The symbols move the elements like this.
from | s n e f k z
q651 | q917 q844 q212 q821 q509 q96
q411 | q232 q555 q917 q982 q821 q560
q810 | q727 q295 q348 q935 q604 q551
q982 | q921 q411 q957 q995 q865 q557
q921 | q295 q232 q580 q740 q94 q860
q704 | q835 q604 q551 q540 q727 q353
q587 | q671 q421 q687 q844 q126 q673
q693 | q935 q740 q604 q353 q181 q727
q353 | q443 q693 q704 q801 q404 q787
q126 | q48 q443 q678 q462 q692 q69
q555 | q627 q520 q174 q411 q651 q276
q69 | q844 q189 q126 q775 q874 q671
q671 | q942 q692 q69 q174 q48 q520
q181 | q704 q221 q595 q404 q810 q191
q957 | q580 q917 q635 q94 q560 q982
q509 | q276 q462 q942 q627 q174 q483
q189 | q587 q131 q443 q69 q801 q692
q687 | q69 q787 q801 q48 q678 q587
q835 | q801 q191 q404 q678 q131 q443
q295 | q595 q557 q995 q810 q192 q148
q775 | q651 q69 q462 q483 q520 q174
q801 | q126 q353 q540 q874 q421 q687
q557 | q860 q560 q982 q295 q580 q548
q787 | q189 q727 q353 q687 q835 q421
q580 | q995 q961 q865 q192 q813 q921
q673 | q520 q678 q587 q942 q69 q462
q560 | q813 q276 q411 q557 q961 q865
q191 | q353 q348 q181 q835 q551 q935
q860 | q148 q813 q921 q595 q995 q221
q96 | q411 q942 q651 q961 q483 q627
q865 | q94 q821 q560 q548 q232 q580
q595 | q551 q860 q740 q727 q348 q181
q961 | q982 q96 q821 q580 q635 q232
q935 | q787 q810 q191 q443 q704 q131
q692 | q673 q540 q189 q671 q687 q874
q520 | q509 q874 q671 q555 q844 q212
q917 | q961 q174 q483 q957 q276 q411
q94 | q192 q957 q813 q221 q557 q995
q131 | q421 q551 q935 q189 q353 q540
q221 | q604 q94 q860 q181 q295 q348
q212 | q483 q48 q520 q276 q942 q651
q174 | q96 q671 q775 q917 q212 q555
q635 | q865 q483 q627 q813 q411 q957
q276 | q635 q212 q555 q560 q96 q821
q348 | q693 q995 q221 q191 q148 q810
q821 | q957 q651 q276 q865 q627 q961
q551 | q404 q148 q810 q131 q693 q704
q548 | q221 q865 q557 q148 q921 q192
q844 | q174 q587 q48 q651 q462 q942
q942 | q555 q673 q844 q96 q775 q509
q604 | q191 q192 q148 q704 q595 q693
q232 | q557 q627 q961 q921 q957 q813
q404 | q540 q181 q727 q421 q935 q835
q727 | q131 q595 q693 q787 q191 q404
q740 | q810 q921 q192 q693 q221 q595
q813 | q548 q635 q232 q860 q982 q94
q148 | q181 q548 q295 q551 q740 q604
q421 | q692 q404 q787 q587 q443 q678
q678 | q874 q835 q421 q673 q189 q126
q995 | q740 q982 q94 q348 q548 q295
q874 | q462 q801 q692 q520 q587 q48
q443 | q687 q935 q835 q126 q540 q189
q462 | q212 q126 q673 q509 q671 q775
q627 | q560 q509 q96 q232 q917 q635
q483 | q821 q775 q509 q635 q555 q917
q540 | q678 q704 q131 q692 q787 q801
q192 | q348 q580 q548 q604 q860 q740
q48 | q775 q687 q874 q212 q673 q844

The rows follow the links: the fewer symbols apart two elements are, the more alike their rows tend to be.

Each row is also shifted at random along 5 hidden directions that mean nothing.

Row, then element:
-152	40	-32	104	56	137	-1	-16	60	-52	34	63	69	40	227	21	-65	-142	5	23	-62	81	5	-28	-32	-89	38	17	46	163	62	-66	-155	39	-76	13	-40	-114	12	-34	-209	-55	72	3	-39	68	11	-44	25	-181	-45; element q595
-276	22	-131	65	87	103	-55	53	5	-48	90	-27	-28	28	-15	-12	-20	-128	-9	54	-146	37	-41	63	-73	28	9	16	96	-60	56	-43	-78	16	-15	-24	-151	-118	1	1	8	-21	-13	-100	21	142	-43	34	119	-102	-78; element q740
210	-52	48	-91	-148	-84	-68	-17	-77	135	-63	-32	-125	-46	-38	19	47	113	44	-99	135	-100	32	-4	-40	64	-75	-139	-33	-67	-21	70	178	73	-60	-67	152	81	117	-130	176	-37	-1	-38	-129	-123	-129	-27	-93	66	20; element q540
-11	-8	-43	49	124	73	92	20	17	-53	-90	1	21	39	-53	42	9	46	-46	145	-134	-13	-89	2	-138	5	85	90	-37	-69	31	-56	-107	-69	4	91	-89	-26	-30	28	-46	-21	-48	-35	-15	71	139	57	103	-31	-35; element q94
1	-8	5	-11	-16	35	83	-137	69	-1	-34	102	26	-18	150	-14	-27	8	14	-90	144	40	-3	-92	71	-101	12	19	-119	181	-42	42	41	11	-51	0	136	-22	30	-64	-90	-27	-42	36	-51	-101	33	-133	-39	-49	26; element q192
20	-32	34	61	4	70	22	-41	-31	-85	-81	72	-46	-32	189	36	24	-43	55	72	-3	-51	-25	26	-131	7	55	-6	5	83	105	-59	-65	85	-32	45	-23	-6	-6	-108	-115	-106	67	-22	-156	44	6	34	16	-100	31; element q232
-39	-54	2	-5	4	-8	-27	-11	-43	-55	-27	8	-34	-59	-33	2	20	21	22	56	-25	-45	-30	52	-46	44	35	11	7	-56	71	1	28	12	47	28	-47	40	-19	-2	49	-21	10	-31	-32	24	-15	52	27	10	20; element q961
256	-23	14	3	43	26	54	-79	85	-18	-11	26	45	-26	45	-24	13	20	13	-17	43	40	-47	-72	96	-66	34	67	-104	79	-8	47	11	-55	11	71	45	-16	-10	23	-73	6	-73	13	43	-14	55	-36	14	6	3; element q921
315	46	38	23	19	-15	65	28	10	-18	-3	0	42	41	10	1	1	-4	-23	26	-11	13	36	-10	9	-7	-2	29	13	21	-47	-39	-70	-24	12	10	-12	16	-59	46	-65	31	21	60	45	9	75	11	-7	19	24; element q671
-194	10	38	-40	-21	-62	95	-64	21	-9	-25	68	91	14	-31	-32	-59	67	-47	-59	102	38	24	-50	126	-45	9	51	-75	53	-103	33	26	-36	56	0	69	38	-67	96	-6	77	-23	99	72	-122	89	-72	-71	98	82; element q509
21	-21	17	41	15	14	-50	-8	-22	-73	23	10	23	-48	32	-8	-23	-38	22	44	-42	-2	-12	46	11	40	26	20	43	-27	83	-6	-22	33	55	20	-87	4	-48	38	-23	-2	48	-9	10	62	-45	44	10	-19	29; element q627
-99	11	-28	-49	-99	-59	-89	-11	-31	3	141	8	-78	-47	13	-108	15	-113	52	-139	118	25	54	53	156	66	-82	-48	77	3	-64	54	96	99	43	-119	-12	-30	-39	-5	113	39	4	-27	43	-6	-152	-8	-38	61	61; element q942
-193	37	5	-64	-44	-65	69	29	-74	54	-64	-20	-101	19	-95	42	50	82	-20	4	55	-84	43	32	-132	53	-51	-50	-6	-75	-83	-24	63	16	-37	-62	60	79	15	-81	115	-17	-14	0	-70	-59	41	-3	2	49	18; element q126
-57	60	41	113	69	70	-67	93	71	15	90	-100	61	44	97	-2	37	-110	26	59	-136	67	6	-27	35	-4	-16	17	90	11	63	-47	-158	-30	-30	55	-102	-70	-9	44	-169	1	55	-7	94	178	-30	82	32	-63	-76; element q787
-251	-38	-68	-76	-16	-1	95	-56	-39	30	-123	81	-24	30	-92	59	-70	131	-68	-19	45	-49	-24	-10	-130	-37	34	-19	-94	-10	-53	12	82	-10	-49	-35	109	27	67	-57	118	-22	-55	-7	-112	-162	84	-106	-8	-6	-2; element q148
-38	37	50	4	62	-30	56	51	54	64	-34	-96	83	53	-125	39	30	108	-53	59	-73	14	-1	-60	14	-23	-6	41	-39	-70	-45	1	-38	-131	10	74	7	39	0	85	-30	58	-40	51	108	20	104	26	0	71	-45; element q443
72	85	17	56	29	10	-15	63	20	-19	103	-65	-14	17	55	-26	62	-131	29	20	-39	29	50	23	28	21	-54	3	95	11	-8	-44	-76	7	-4	-20	-83	-23	-49	3	-85	5	40	6	74	139	-29	55	40	-33	-19; element q874
-231	23	37	86	-18	66	6	-34	-20	-82	0	83	28	0	218	-9	-55	-106	22	17	13	23	27	19	-20	18	17	-1	64	91	49	-60	-108	114	-15	-8	-52	-48	-63	-27	-142	-41	108	28	-68	35	-20	0	-17	-92	64; element q483
-99	-35	-22	42	11	26	-79	30	-54	-80	33	-10	-56	-57	1	-6	22	-66	40	70	-82	-40	-30	94	-65	80	22	1	81	-74	112	-28	-15	51	42	11	-130	-1	-29	-10	36	-36	41	-66	-32	106	-77	94	57	-33	5; element q635
-340	77	43	-6	-83	-22	19	-32	12	15	83	23	-85	-14	198	-47	70	-142	76	-118	177	11	105	-17	72	-19	-98	-64	36	168	-80	-8	18	98	-62	-92	83	-6	-9	-123	-87	-34	41	28	-43	7	-74	-50	-41	-43	48; element q587
-285	-6	-20	-9	-9	28	15	-25	40	13	-12	58	44	34	67	24	-61	-20	-21	-51	19	40	15	-45	16	-102	29	-17	-33	127	-7	-4	-22	-13	-44	-10	78	-37	50	-18	-68	-10	18	34	-29	-72	29	-80	-47	-58	-29; element q693
15	45	8	-35	23	-65	39	59	-12	45	4	-85	-21	24	-153	13	57	59	-25	28	-25	-31	24	10	-24	37	-46	5	5	-111	-62	2	31	-65	19	-7	-5	63	-12	29	79	36	-39	10	69	20	38	38	26	77	-20; element q692
-103	-14	-49	-16	-19	1	-126	21	43	27	130	-34	2	-15	-3	-46	-17	-92	31	-95	-8	63	9	-3	129	-44	-23	-34	39	41	14	47	41	-10	2	-37	5	-58	52	22	29	23	-8	-28	68	14	-115	-19	-24	-21	-55; element q551

Start, symbols taken left to right, then the element you end at.
Answers are names.
-167	-9	-60	-26	31	24	57	-50	33	-6	-3	23	-13	-1	-45	-17	-2	19	-20	-24	29	18	-44	-23	16	-24	13	41	-63	6	-43	32	41	-28	-6	-2	25	-29	10	-5	39	4	-90	-24	10	-28	36	-52	43	-1	-15
s z n e z z s: q810
198	-30	-50	-21	46	11	23	-39	33	-3	-11	-8	3	-21	-85	-15	8	49	-11	4	-5	6	-63	-18	27	-12	24	43	-68	-46	-7	43	52	-54	21	30	2	-15	6	21	64	15	-95	-39	28	-7	22	-16	48	25	-24
s f f n n s: q810
98	3	67	67	13	70	-4	5	61	24	-44	30	99	51	186	45	-43	-21	-3	13	-42	45	13	-80	-1	-94	35	-9	-11	142	56	-42	-124	-10	-68	62	49	-36	44	-11	-208	-33	82	58	-32	-6	41	-23	-67	-93	-33
f s z z z: q462
311	-61	-4	-1	6	1	-74	-7	-21	-42	8	-16	-67	-80	-9	-22	57	-16	66	33	-19	-38	-47	43	-5	44	25	3	5	-50	88	17	43	20	40	33	-50	11	6	-27	43	-35	-13	-73	-28	65	-69	67	35	-2	3
f s z e s e: q148
-67	-4	46	46	8	32	111	-28	-61	-53	-152	99	69	47	62	71	-89	86	-67	99	-25	-41	-4	13	-158	21	66	29	-16	-6	12	-78	-99	42	-8	31	-10	28	-50	9	-58	-14	78	60	-108	-69	128	-12	-21	-27	69
e k n z k z: q775
30	42	-5	-46	-24	-62	42	29	-25	17	16	-19	-34	20	-84	-16	26	4	-12	-23	43	-18	44	23	9	26	-40	-5	18	-30	-83	-9	30	-8	23	-47	12	44	-31	8	63	34	-19	23	37	-20	25	1	-6	67	25
n f s n e: q126
369	-15	6	1	-52	-17	-49	4	-60	-15	8	15	-14	-20	-1	-21	-36	-5	1	-5	8	-17	9	53	-5	86	-8	-23	54	-71	19	-3	14	76	35	-39	-48	1	-37	14	71	15	48	-12	-20	-10	-64	26	-25	27	50
e k z n: q48
61	-19	-34	-26	-34	-46	-80	21	-58	-21	72	-21	-22	-36	-105	-57	-18	-15	1	-23	-4	-3	-3	77	64	97	-25	-9	67	-126	0	39	60	40	77	-49	-83	-2	-43	66	146	50	1	-38	53	13	-95	36	8	74	36
f s s n z: q232
62	32	-34	77	-56	77	-49	72	-132	-55	-4	44	-129	25	166	16	-5	-146	37	60	-48	-65	35	132	-239	146	-23	-85	179	-37	59	-125	-114	202	-65	-93	-132	-64	-32	-138	-3	-98	142	-82	-187	100	-86	81	34	-113	35
z f z k n z: q483
44	-20	-7	-25	-50	20	-23	-116	58	0	72	52	-59	-77	161	-85	39	-85	85	-139	171	42	-4	-51	150	-44	-27	-11	-62	154	-20	81	91	59	-28	-33	91	-51	22	-77	-31	-30	-49	-24	-23	-32	-105	-77	-20	-31	30
z n z s s: q595
235	30	26	62	101	22	73	125	-40	36	-136	-106	45	90	-153	128	16	143	-90	214	-218	-71	-34	20	-255	65	36	30	24	-209	38	-93	-127	-94	-21	88	-101	53	-5	42	-1	-4	16	-5	-2	87	149	113	75	14	-68
s e e n k k f f: q692
23	45	75	9	28	-17	128	18	2	54	-131	-28	40	58	-23	85	15	129	-55	84	-19	-44	19	-57	-119	-21	2	10	-56	-19	-39	-41	-49	-64	-44	54	59	77	3	-7	-61	-7	9	71	-30	-39	143	-4	-9	23	-9
z f n f k e s: q462
89	9	83	52	16	35	37	23	26	59	-105	-13	70	60	85	77	-11	73	-21	57	-52	-8	2	-66	-78	-40	23	-12	-29	34	26	-43	-98	-29	-68	71	51	14	38	-19	-128	-23	54	49	-47	-19	76	4	-45	-32	-28
e e k k f k z: q787
45	-12	29	-5	33	-9	-6	11	100	47	11	-26	133	38	-38	11	-38	44	-35	-25	-40	70	-5	-91	141	-117	30	43	-58	74	-12	32	-28	-125	14	67	58	-8	33	110	-84	62	-20	65	122	-42	61	-36	-53	25	-53
n k e e f s k: q551
-64	-20	47	17	37	-10	36	-50	24	-67	-29	35	86	-28	23	4	-23	32	-7	40	4	15	-17	-20	59	-39	55	65	-47	49	34	4	-19	-48	63	70	-8	45	-51	72	-84	20	9	56	39	-7	63	-3	-16	9	38
e s k k: q411
